Each row has a name. Each piece below is followed by the name of the row it came from, unless a question asks for something else. Each question is about the rows just above it. Places in a row count from 0.

[ 81 111 134  70 223  71] -> mobar
[127 123 122 123 135 124] -> Terok
[123 118 123 125 154 125] -> sasop
[123 102 121 119 112 118] -> Kapal
[108 152 145 101 152 104] -> Seso
[ 81 111 134 117 106 122] -> ziloz
[153 153 134 155  47 156] -> Kep
[121] is at row and place => Kapal, 2
[112] is at row and place => Kapal, 4
which: [153 153 134 155  47 156] => Kep
Row and place of [127] in the named rows: => Terok, 0
Row and place of [117] in the named rows: => ziloz, 3

[170 177 169 153  89 178 197  58  76  58 112]  Terok
[168 153 162 103 174  92 145 103  93 125 166]  mobar
[139  93 152 163 161 127  92 122 138 103  59]  Kapal
[139 167 152 163 161 127  92 122 138 134  98]  tus
[ 73  81 154 176 143 165  80 108  58 193 136]  Loda
[125 131 196 135 151  65 125 160 102 176 144]  Seso
Where in the named rows is [102]? => Seso, 8
[168] is at row and place => mobar, 0
[197] is at row and place => Terok, 6
Where in the named rows is [174]? => mobar, 4

[200  59 199 200  56  57  57  55]  likeb
[ 56  56 200 196  60  58  60  56]  sasop
[195 183 171  57 142 182 117 201]  Loda
[ 55  57 197 201  56  58  70  90]  pel
[ 56  61 200 201  65  57  57  57]  Seso
[201 200  56  57 199 199 200 199]  Kep
[ 56  56 201 199  56  57  57  57]  Kapal
[201 197  59  56 193 199 193 192]  paz
[65] is at row and place => Seso, 4
[142] is at row and place => Loda, 4
[183] is at row and place => Loda, 1
Where in the named rows is [196]? => sasop, 3
Which row holds [201 197  59  56 193 199 193 192]? => paz

[167  59  94  96 166  55  67 118 165]  paz
[167  59  94  96 143  55  99 118 165]  Loda
[ 60  99 140 169 108 121  79 118 165]  Kep
[141  59  95  96 143  55  67 133  81]  tus
Row and place of [140] in the named rows: => Kep, 2
Where in the named rows is [81]? => tus, 8
Where do [141  59  95  96 143  55  67 133  81] appear? => tus
Row and place of [79] in the named rows: => Kep, 6

[146 133 125 118 127 138 116 156 109 150 126 104 130 127 113  85 134 108
 139 125  77 167 104 142 115 123 126 118 128 130 124 117 120 157 121 149
 132 104 101 103 148 119 132 123] : pel
[122 127 117 118 136 102 134 113 147 118 128 119 114 123 141 104 147 147
 120 137 140 158  96 111 129 142 133 117 132 131  80 117 137 132 114 126
 142 111  61 131 132 122 128 150] : Terok
[159 107 136 120 116 146 119 120 117 144 142 157 122 112 121  70  79 124
 128 144  98 171 139 122 119 121 122 116 104 108 120 157 120 123 122 123
 159 138 123 133 122 151 121 133] : mobar
[136 135 122 125  74 112 128 139 111 123 122 121 118 153 119 108 121  98
 153 129 135 175 120 123 105 122 124 136 130 121 162 113 139  85 126 106
 129 107 174 108 129 123 127 137] : Kapal
[147 130 133 126 145 122 129 127 116 144 143 159 109 104 119  45 134 140
 112 125 175 101 154 117 113 128 148 132 132 130 165 143 153 189 131 132
 121 116 167 101 142 115 127 110] : Seso
[ 89 130 120 120 150 134 118 125 118  92 133 143 138 106 127 134 127  84
 134 128 109 118 115 105 126 131 142 134 147 118 120 137 145 139 123 124
  92 157 102 118 136 129 133 131] : ziloz
[150 145 125 125 130  85 123 134 141 123 139 106 144 126 123 141 138 116
 125 123 111 144 121 118 113 124 130 138 158 125 196 122 121  83 125 129
 136 168 141  97 154 110 137 148] : likeb
[170 126 118 133 120 126 117 123 123 145 146 160 139 109 138  97 128 132
 138 151 112 115 131 149 134 135 131  80 121 132  76 135 132 111 132 120
 152 136 124 100 131 119 123 130] : sasop
Where in the named rows is [84]? => ziloz, 17
Which row holds [ 89 130 120 120 150 134 118 125 118  92 133 143 138 106 127 134 127  84
 134 128 109 118 115 105 126 131 142 134 147 118 120 137 145 139 123 124
  92 157 102 118 136 129 133 131]? => ziloz
which: [147 130 133 126 145 122 129 127 116 144 143 159 109 104 119  45 134 140
 112 125 175 101 154 117 113 128 148 132 132 130 165 143 153 189 131 132
 121 116 167 101 142 115 127 110] => Seso
Where do [159 107 136 120 116 146 119 120 117 144 142 157 122 112 121  70  79 124
 128 144  98 171 139 122 119 121 122 116 104 108 120 157 120 123 122 123
 159 138 123 133 122 151 121 133] appear? => mobar
[174] is at row and place => Kapal, 38
which: [170 126 118 133 120 126 117 123 123 145 146 160 139 109 138  97 128 132
 138 151 112 115 131 149 134 135 131  80 121 132  76 135 132 111 132 120
 152 136 124 100 131 119 123 130] => sasop

[125 122 128 123 129 107 140 127 132 128 123 133 123 124 122 108 129]  paz
[125 122 128 123 129 129 140 127 132 128 123 133 138 124 122 109 129]  likeb
[157 128 119 157 130 104 142  99 129 140  95 111 123 121  93 118 124]  Seso
[208  71 157 185 127  94  60 138 138  99 162 131  93 111 113  92 120]  Kapal
[157 128 131 157 130 104 142  99 129 140  95 111 123 121  93 109 120]  Terok
[119] is at row and place => Seso, 2
Where in the named rows is [71]? => Kapal, 1
[108] is at row and place => paz, 15
[208  71 157 185 127  94  60 138 138  99 162 131  93 111 113  92 120] is in which row? => Kapal

[125  68 156 127 154]  Loda
[170  44 111  59  87]  Kep
[125  68 155 175 137]  Terok
[ 59 191  93  72  70]  sasop
Where in the named rows is [155]? => Terok, 2
Where in the named rows is [154]? => Loda, 4
Where in the named rows is [87]? => Kep, 4
Where in the named rows is [156]? => Loda, 2

